Below are the code and all the weights of a small trained network. Each question names an input and a target symbol and asks about switching units off, where a switched-off unit gives its printed mean instead of its output.

import numpy as np


def w(rows, s, z=0):
    codes = np.array(rows[::2]) - 128.0
    scale = np.full(codes.shape[1], s)
    scale[-1] = z or s
    return codes * scale


def f(y):
    return y / 2 * (1 + np.tanh(0.7978845608 * (y + 0.044715 * y**3)))


def softmax(a):
    e = np.exp(a - a.max(-1, keepdims=True))
    return e / e.sum(-1, keepdims=True)


def log_softmax(a):
    a = a - a.max(-1, keepdims=True)
    return a - np.log(np.exp(a).sum(-1, keepdims=True))


def net(x, mask):
    ids = ['αβγδεζθλπτω'.index(c) for c in x.split()]
    T = len(ids)
    res = E[ids] + P[:T]
    u = 0
    for l in range(3):
        q, k, v = (res @ M[l].T for M in (Q, K, V))
        z = softmax(np.where(np.tri(T) > 0, q @ k.T / 2**0.5, -1e9)) @ v
        res = res + np.where(mask[u], z, O[l][:, -1]) @ O[l][:, :-1]
        u += 1
        y = f(res @ A[l][:, :-1].T + A[l][:, -1])
        res = res + np.where(mask[u : u + 8], y, B[l][:, -1]) @ B[l][:, :-1]
        u += 8
    return log_softmax(res[-1] @ U[:, :-1].T + U[:, -1])


Q, K, V, O, A, B = {}, {}, {}, {}, {}, {}
E = w([
[159,75,171],'α',
[180,145,174],'β',
[28,92,47],'γ',
[172,139,109],'δ',
[127,174,74],'ε',
[168,210,82],'ζ',
[134,170,163],'θ',
[118,121,94],'λ',
[165,172,173],'π',
[161,161,5],'τ',
[187,191,252],'ω',
],0.013)
P = w([
[94,79,148],'0',
[158,244,116],'1',
[243,74,105],'2',
[192,70,118],'3',
[147,241,127],'4',
[222,84,107],'5',
[169,76,128],'6',
[131,248,133],'7',
[192,92,112],'8',
],0.015)
Q[0] = w([
[73,65,252],'L0H1',
[69,17,206],'L0H1',
],0.0028)
K[0] = w([
[226,253,11],'L0H1',
[223,144,48],'L0H1',
],0.0045)
V[0] = w([
[157,152,161],'L0H1',
[82,254,108],'L0H1',
],0.012)
O[0] = w([
[24,221,100,4],'L0H1',
[254,149,39,3],'L0H1',
],0.0071,0.0012)
A[0] = w([
[173,56,121,195],'L0N1',
[109,60,76,126],'L0N2',
[121,116,87,46],'L0N3',
[172,254,111,180],'L0N4',
[103,130,224,254],'L0N5',
[146,219,185,216],'L0N6',
[186,216,210,116],'L0N7',
[139,183,167,7],'L0N8',
],0.0099,0.0028)
B[0] = w([
[78,110,226,205],'L0N1',
[108,78,103,179],'L0N2',
[120,127,96,128],'L0N3',
[96,51,167,255],'L0N4',
[2,172,127,147],'L0N5',
[80,127,58,205],'L0N6',
[149,141,87,203],'L0N7',
[136,75,128,139],'L0N8',
],0.0085,0.0072)
Q[1] = w([
[217,175,156],'L1H1',
[195,2,189],'L1H1',
],0.0089)
K[1] = w([
[173,134,200],'L1H1',
[164,96,6],'L1H1',
],0.011)
V[1] = w([
[204,253,239],'L1H1',
[218,61,55],'L1H1',
],0.0037)
O[1] = w([
[124,97,76,3],'L1H1',
[135,186,2,113],'L1H1',
],0.0095,0.0051)
A[1] = w([
[76,174,125,202],'L1N1',
[168,96,126,151],'L1N2',
[47,190,130,5],'L1N3',
[115,118,242,74],'L1N4',
[75,231,22,103],'L1N5',
[141,206,238,34],'L1N6',
[81,102,157,156],'L1N7',
[143,254,230,160],'L1N8',
],0.0082,0.0026)
B[1] = w([
[163,119,126,191],'L1N1',
[139,151,119,170],'L1N2',
[191,119,90,157],'L1N3',
[123,142,160,253],'L1N4',
[223,157,110,182],'L1N5',
[76,177,104,154],'L1N6',
[107,104,158,254],'L1N7',
[85,190,11,172],'L1N8',
],0.011,0.0028)
Q[2] = w([
[95,192,2],'L2H1',
[224,107,16],'L2H1',
],0.0054)
K[2] = w([
[90,125,190],'L2H1',
[172,66,254],'L2H1',
],0.0093)
V[2] = w([
[108,52,182],'L2H1',
[53,2,75],'L2H1',
],0.0087)
O[2] = w([
[223,106,103,249],'L2H1',
[192,3,98,254],'L2H1',
],0.0067,0.0066)
A[2] = w([
[247,197,115,158],'L2N1',
[118,133,167,156],'L2N2',
[215,244,135,146],'L2N3',
[176,84,129,40],'L2N4',
[107,81,47,39],'L2N5',
[146,68,125,254],'L2N6',
[114,108,46,213],'L2N7',
[92,238,115,184],'L2N8',
],0.011,0.0047)
B[2] = w([
[59,190,136,203],'L2N1',
[139,99,186,137],'L2N2',
[2,103,64,152],'L2N3',
[65,150,54,184],'L2N4',
[149,112,93,162],'L2N5',
[168,190,135,253],'L2N6',
[158,125,152,186],'L2N7',
[136,67,37,142],'L2N8',
],0.0093,0.012)
U = w([
[91,113,89,49],'α',
[185,143,63,96],'β',
[81,116,62,11],'γ',
[174,132,137,167],'δ',
[65,80,109,101],'ε',
[147,79,170,255],'ζ',
[75,115,171,70],'θ',
[79,149,95,84],'λ',
[166,120,104,228],'π',
[191,144,170,136],'τ',
[150,8,83,112],'ω',
],0.012,0.0064)

Each question gives the input, a string of symbols that net reads in full, and the target symbol t.
The units are the heads (2 rows each of Q, K, V and O) and the neurons (one row each of A and B). Each row of codes is followed by its name. A weight is (code - 128) times the scale printed after its matrix; where a second scale follows, it is the last column's (O, A, B and U).
mask holds one flag per unit, layer by layer, with each layer's heads first. A switched-off unit (its flag False) gives its mean, the last column of its rows in O or B, instead of its output. The means were averaged over made-up inputs and are rounded, as every weight is.
A unit's drop is (log p(t) with every unit on - log p(t) with that unit switched off) / (log p(t) with every unit on - log p(t) with every unit switched off).
The circuit of an input: a set's keep is (log p(t) with only the set's units on - log p(t) with every unit switched off) / (log p(t) with every unit on - log p(t) with every unit switched off). Starting from the 12 units with the biggest drops (on a tie, the unit counted first), units are removed one at a time, each time the one whose removal leaves the highest keep (on an exact tie, the one counted first), for as long as the keep stays at least 0.8.
circuit, biggest first: the units of the circuit, biggest drop first
unit that matters most: the unit with the biggest drop
top k neurons: the k neurons with the biggest drops, biggest first
k most important neurons of layer l: the k neurons of layer l with the biggest drops, biggest first
input γ γ γ ε γ α ζ β, target β: top 4 neurons	(L0N4; L0N7; L0N1; L0N6)
input ω γ λ α λ, target θ: circuit, biggest first	(L1H1; L0N5; L0H1)
input β θ γ β λ λ ε λ, target ζ: unit that matters most	L1H1
input γ ζ ε ε π θ α π, target β: circuit, biggest first	(L0N7; L0N6; L1N5)
input α λ λ ε λ λ ω ω, target ε: top 3 neurons	(L0N4; L0N5; L1N8)
input α β γ λ λ γ ε π, target ε: top 3 neurons	(L0N5; L1N8; L0N4)
input ω γ π λ γ ε γ γ, target θ: top 3 neurons	(L0N5; L0N4; L1N8)
input ω β λ β ζ, target θ: top 2 neurons	(L0N4; L0N5)
input β γ α γ γ, target ζ: circuit, biggest first	(L1H1; L0N5; L0H1; L2N4)
input β λ γ λ ζ, target ζ: 2 most important neurons of layer 1	(L1N8; L1N6)
input ζ γ δ γ τ, target γ: circuit, biggest first	(L2N3; L1N5)
input β β ε α δ, target ζ: 3 most important neurons of layer 0	(L0N4; L0N6; L0N5)
input γ α ε γ θ α ω ζ, target β: circuit, biggest first	(L0N6; L1N5)
input ε γ θ γ γ ζ ζ δ, target λ: circuit, biggest first	(L2N1; L2N3)
input ζ λ τ ε ζ, target γ: circuit, biggest first	(L1N5; L2N3)
input ε ε τ γ ω γ δ π, target λ: top 2 neurons	(L0N7; L1N5)
input γ λ ε λ λ ζ ζ ω, target β: circuit, biggest first	(L0N7; L0N6; L1N5)
input γ ε γ γ ε δ α λ, target β: circuit, biggest first	(L0N1; L1N8; L1N5)
input ζ λ δ ζ β γ α, target θ: circuit, biggest first	(L2H1; L0N1)
input γ π δ γ γ τ π δ, target β: top 2 neurons	(L0N4; L0N1)
input β α α γ γ α τ θ, target ζ: top 2 neurons	(L0N4; L0N6)
input ζ λ ε ω π, target γ: top 2 neurons	(L0N7; L0N1)
input γ γ γ γ π γ δ θ, target β: top neuron	(L0N4)
input ω δ ω ε ε ω λ τ, target θ: top 3 neurons	(L0N4; L0N5; L1N8)
input α λ γ, target ζ: unit that matters most	L0H1
input γ γ γ ε α, target β: top 3 neurons	(L0N7; L0N1; L0N2)
input γ θ ω β λ, target β: unit that matters most	L0N1
input ω ζ λ ζ ε γ λ δ, target θ: 4 most important neurons of layer 0	(L0N4; L0N5; L0N6; L0N2)
input ε ε λ λ θ, target λ: top 3 neurons	(L0N7; L1N5; L0N1)
